Here is a tiny trained network, its code and every weight. The questions are about switching its units off for an input and a target symbol, where a switched-off unit gives its printed mean instead of its output.

import numpy as np


def w(rows, s, z=0):
    codes = np.array(rows[::2]) - 128.0
    scale = np.full(codes.shape[1], s)
    scale[-1] = z or s
    return codes * scale


def norm(h):
    return h / np.sqrt((h * h).mean(-1, keepdims=True) + 1e-5)


def f(y):
    return y / 2 * (1 + np.tanh(0.7978845608 * (y + 0.044715 * y**3)))


def softmax(a):
    e = np.exp(a - a.max(-1, keepdims=True))
    return e / e.sum(-1, keepdims=True)


def log_softmax(a):
    a = a - a.max(-1, keepdims=True)
    return a - np.log(np.exp(a).sum(-1, keepdims=True))


def net(x, mask):
    ids = ['ΓΔΘΠΨβεζλμξτφ'.index(c) for c in x.split()]
    T = len(ids)
    res = E[ids] + P[:T]
    u = 0
    for l in range(2):
        r = norm(res)
        for j in range(3):
            rows = slice(3 * j, 3 * j + 3)
            q, k, v = (r @ M[l][rows].T for M in (Q, K, V))
            z = softmax(np.where(np.tri(T) > 0, q @ k.T / 3**0.5, -1e9)) @ v
            o = O[l][rows]
            res = res + np.where(mask[u + j], z, o[:, -1]) @ o[:, :-1]
        u += 3
        y = f(norm(res) @ A[l][:, :-1].T + A[l][:, -1])
        res = res + np.where(mask[u : u + 8], y, B[l][:, -1]) @ B[l][:, :-1]
        u += 8
    return log_softmax(norm(res)[-1] @ U[:, :-1].T + U[:, -1])


Q, K, V, O, A, B = {}, {}, {}, {}, {}, {}
E = w([
[119,216,126,189],'Γ',
[172,198,129,198],'Δ',
[248,89,152,127],'Θ',
[170,148,125,116],'Π',
[194,79,168,88],'Ψ',
[94,130,207,179],'β',
[235,147,116,178],'ε',
[169,122,147,119],'ζ',
[122,88,160,57],'λ',
[174,100,143,37],'μ',
[91,164,124,43],'ξ',
[182,147,150,160],'τ',
[170,138,141,126],'φ',
],0.014)
P = w([
[135,146,166,169],'0',
[151,138,184,126],'1',
[245,177,58,17],'2',
[107,97,121,147],'3',
[140,114,180,112],'4',
[166,160,68,81],'5',
[90,67,95,162],'6',
[137,109,180,112],'7',
[164,162,64,84],'8',
[95,78,108,152],'9',
],0.013)
Q[0] = w([
[140,154,110,96],'L0H0',
[88,114,183,130],'L0H0',
[133,146,171,125],'L0H0',
[152,106,127,144],'L0H1',
[93,84,161,154],'L0H1',
[168,117,6,131],'L0H1',
[78,184,74,103],'L0H2',
[133,113,137,95],'L0H2',
[206,159,71,115],'L0H2',
],0.024)
K[0] = w([
[92,106,116,95],'L0H0',
[135,186,222,128],'L0H0',
[134,165,130,86],'L0H0',
[146,123,84,122],'L0H1',
[174,156,162,122],'L0H1',
[144,62,111,229],'L0H1',
[66,216,87,90],'L0H2',
[151,137,144,64],'L0H2',
[251,204,87,136],'L0H2',
],0.017)
V[0] = w([
[104,189,60,93],'L0H0',
[141,193,217,161],'L0H0',
[17,22,46,232],'L0H0',
[226,113,162,104],'L0H1',
[254,187,189,122],'L0H1',
[96,101,174,96],'L0H1',
[233,28,138,114],'L0H2',
[75,167,137,139],'L0H2',
[194,197,6,86],'L0H2',
],0.0053)
O[0] = w([
[115,155,110,192,128],'L0H0',
[134,100,235,111,173],'L0H0',
[98,1,41,113,3],'L0H0',
[81,57,95,134,170],'L0H1',
[112,24,38,143,218],'L0H1',
[119,87,170,108,114],'L0H1',
[158,60,208,97,155],'L0H2',
[93,152,103,146,112],'L0H2',
[229,177,55,111,171],'L0H2',
],0.0057,0.0059)
A[0] = w([
[122,214,129,150,178],'L0N0',
[46,50,195,178,3],'L0N1',
[27,121,155,123,204],'L0N2',
[30,135,172,134,176],'L0N3',
[143,96,251,158,143],'L0N4',
[60,114,138,229,79],'L0N5',
[163,180,152,160,98],'L0N6',
[136,44,115,213,130],'L0N7',
],0.013,0.0046)
B[0] = w([
[209,65,186,99,225],'L0N0',
[69,32,52,140,154],'L0N1',
[111,255,166,62,166],'L0N2',
[59,225,133,27,170],'L0N3',
[204,31,118,99,253],'L0N4',
[68,117,223,241,161],'L0N5',
[62,119,85,67,193],'L0N6',
[219,81,82,132,170],'L0N7',
],0.015,0.0079)
Q[1] = w([
[125,114,82,80],'L1H0',
[205,199,47,121],'L1H0',
[118,3,56,155],'L1H0',
[72,6,133,102],'L1H1',
[114,146,169,156],'L1H1',
[239,117,66,131],'L1H1',
[115,147,20,166],'L1H2',
[109,194,174,224],'L1H2',
[162,170,118,99],'L1H2',
],0.018)
K[1] = w([
[134,138,75,135],'L1H0',
[98,104,51,211],'L1H0',
[222,30,73,85],'L1H0',
[144,76,143,3],'L1H1',
[133,136,160,167],'L1H1',
[191,95,62,184],'L1H1',
[99,129,97,218],'L1H2',
[109,171,198,157],'L1H2',
[68,167,101,124],'L1H2',
],0.02)
V[1] = w([
[194,236,230,254],'L1H0',
[157,212,69,54],'L1H0',
[255,93,94,82],'L1H0',
[130,126,109,241],'L1H1',
[89,137,105,99],'L1H1',
[48,161,166,207],'L1H1',
[5,79,70,50],'L1H2',
[170,77,224,128],'L1H2',
[136,148,83,118],'L1H2',
],0.01)
O[1] = w([
[152,7,170,63,84],'L1H0',
[122,126,40,94,112],'L1H0',
[49,152,151,58,254],'L1H0',
[186,189,141,120,73],'L1H1',
[110,123,155,97,97],'L1H1',
[102,190,156,68,7],'L1H1',
[62,21,136,101,101],'L1H2',
[90,155,72,202,196],'L1H2',
[168,122,141,134,129],'L1H2',
],0.011,0.0097)
A[1] = w([
[33,137,225,131,24],'L1N0',
[87,246,115,147,88],'L1N1',
[118,48,36,113,123],'L1N2',
[44,219,239,107,231],'L1N3',
[112,161,243,158,1],'L1N4',
[199,230,173,133,133],'L1N5',
[132,122,215,52,53],'L1N6',
[122,107,245,211,114],'L1N7',
],0.013,0.0025)
B[1] = w([
[176,16,150,164,163],'L1N0',
[142,44,39,184,167],'L1N1',
[92,223,134,108,254],'L1N2',
[207,135,242,150,202],'L1N3',
[188,167,6,137,150],'L1N4',
[55,113,214,89,199],'L1N5',
[142,193,164,36,196],'L1N6',
[50,163,76,191,194],'L1N7',
],0.018,0.0065)
U = w([
[196,160,234,230,132],'Γ',
[57,153,134,249,244],'Δ',
[236,38,146,127,190],'Θ',
[156,235,77,110,42],'Π',
[122,16,95,100,12],'Ψ',
[75,33,213,170,184],'β',
[223,162,113,129,255],'ε',
[67,67,89,102,67],'ζ',
[25,87,152,61,162],'λ',
[40,227,140,125,35],'μ',
[162,172,244,57,104],'ξ',
[138,39,104,170,76],'τ',
[124,98,63,115,129],'φ',
],0.015,0.0034)

Each question gives the input, a string of symbols that net reads in full, and the target symbol t.
The units are the heads (3 rows each of Q, K, V and O) and the neurons (one row each of A and B). Each row of codes is followed by its name. A weight is (code - 128) times the scale printed after its matrix; where a second scale follows, it is the last column's (O, A, B and U).
mask holds one flag per unit, layer by layer, with each layer's heads first. A switched-off unit (its flag False) gives its mean, the last column of its rows in O or B, instead of its output. The means were averaged over made-up inputs and are rounded, as every weight is.
A unit's drop is (log p(t) with every unit on - log p(t) with that unit switched off) / (log p(t) with every unit on - log p(t) with every unit switched off).
The circuit of an input: a set's keep is (log p(t) with only the set's units on - log p(t) with every unit switched off) / (log p(t) with every unit on - log p(t) with every unit switched off). Starting from the 12 units with the biggest drops (on a tie, the unit counted first), units are removed one at a time, each time the one whose removal leaves the highest keep (on an exact tie, the one counted first), for as long as the keep stays at least 0.8.
circuit, biggest first: the units of the circuit, biggest drop first
top k neurons: the k neurons with the biggest drops, biggest first
top k neurons in layer l: the k neurons of layer l with the biggest drops, biggest first
heads that matter: for each layer, one digit per head in row order, 1 if its drop is at least 0.15 and else 0, layers parted by /
input β Δ β Δ Δ Γ, target ξ: heads that matter : 011 / 110
input Δ Θ Γ Δ Θ Γ Γ ξ Δ, target Θ: top 2 neurons : [L0N2; L0N3]
input Δ ζ φ Δ ξ Γ Δ ξ Π φ, target φ: heads that matter : 001 / 100
input Γ ξ ξ, target Θ: top 2 neurons : [L0N5; L0N4]
input Δ Π β ξ Δ Θ, target Π: heads that matter : 100 / 100
input τ ξ Γ, target β: top 2 neurons in layer 0 : [L0N0; L0N4]
input μ μ Π Δ, target Δ: heads that matter : 000 / 000
input ε Δ Δ, target λ: top 2 neurons : [L1N5; L0N4]
input Δ ζ Θ, target ξ: circuit, biggest first : [L0N4; L1N5]
input Δ Δ φ λ Δ Δ, target μ: circuit, biggest first : [L0N4]
input ξ ξ β τ Δ Π Γ, target Γ: heads that matter : 001 / 010
input ε Π ξ, target λ: heads that matter : 100 / 101
input Δ ε Γ τ Γ ξ, target β: top 3 neurons in layer 1 : [L1N5; L1N1; L1N2]
input Δ Θ ε, target ξ: top 4 neurons : [L1N5; L0N4; L0N5; L0N3]
input λ Δ Δ ξ ξ ξ, target Π: circuit, biggest first : [L1N5]
input Δ Ψ Δ, target ξ: top 2 neurons : [L0N5; L1N5]
input μ τ β Γ Δ Ψ Π Δ Γ, target φ: heads that matter : 101 / 100
input Θ Γ Δ Δ Δ Ψ Δ ξ Θ φ, target φ: top 4 neurons : [L0N1; L0N7; L1N2; L0N0]
input Π ξ φ ξ Θ Θ ε Θ μ, target λ: heads that matter : 000 / 111
input λ Δ Γ Γ μ Π, target Θ: heads that matter : 000 / 100
input Γ Γ λ Γ μ Γ τ ξ Δ, target β: top neuron : [L1N5]
input Δ ε Π μ Δ, target ε: top 2 neurons : [L1N5; L0N3]
input Δ β Π Π Γ β Θ Δ Θ ε, target ε: top 2 neurons in layer 0 : [L0N7; L0N6]
input ξ Π ξ φ ξ Δ ε Π Π, target λ: top 4 neurons in layer 1 : [L1N5; L1N3; L1N4; L1N0]
input Δ τ Δ Γ, target Γ: heads that matter : 000 / 010
input ε Γ Γ λ Γ Δ Δ ε, target ε: top 3 neurons in layer 1 : [L1N2; L1N5; L1N0]
input ζ Δ Γ Δ Δ Δ, target ξ: top 3 neurons : [L0N5; L0N7; L1N5]
input β ζ Δ Θ Δ, target Θ: top 3 neurons in layer 0 : [L0N4; L0N3; L0N5]
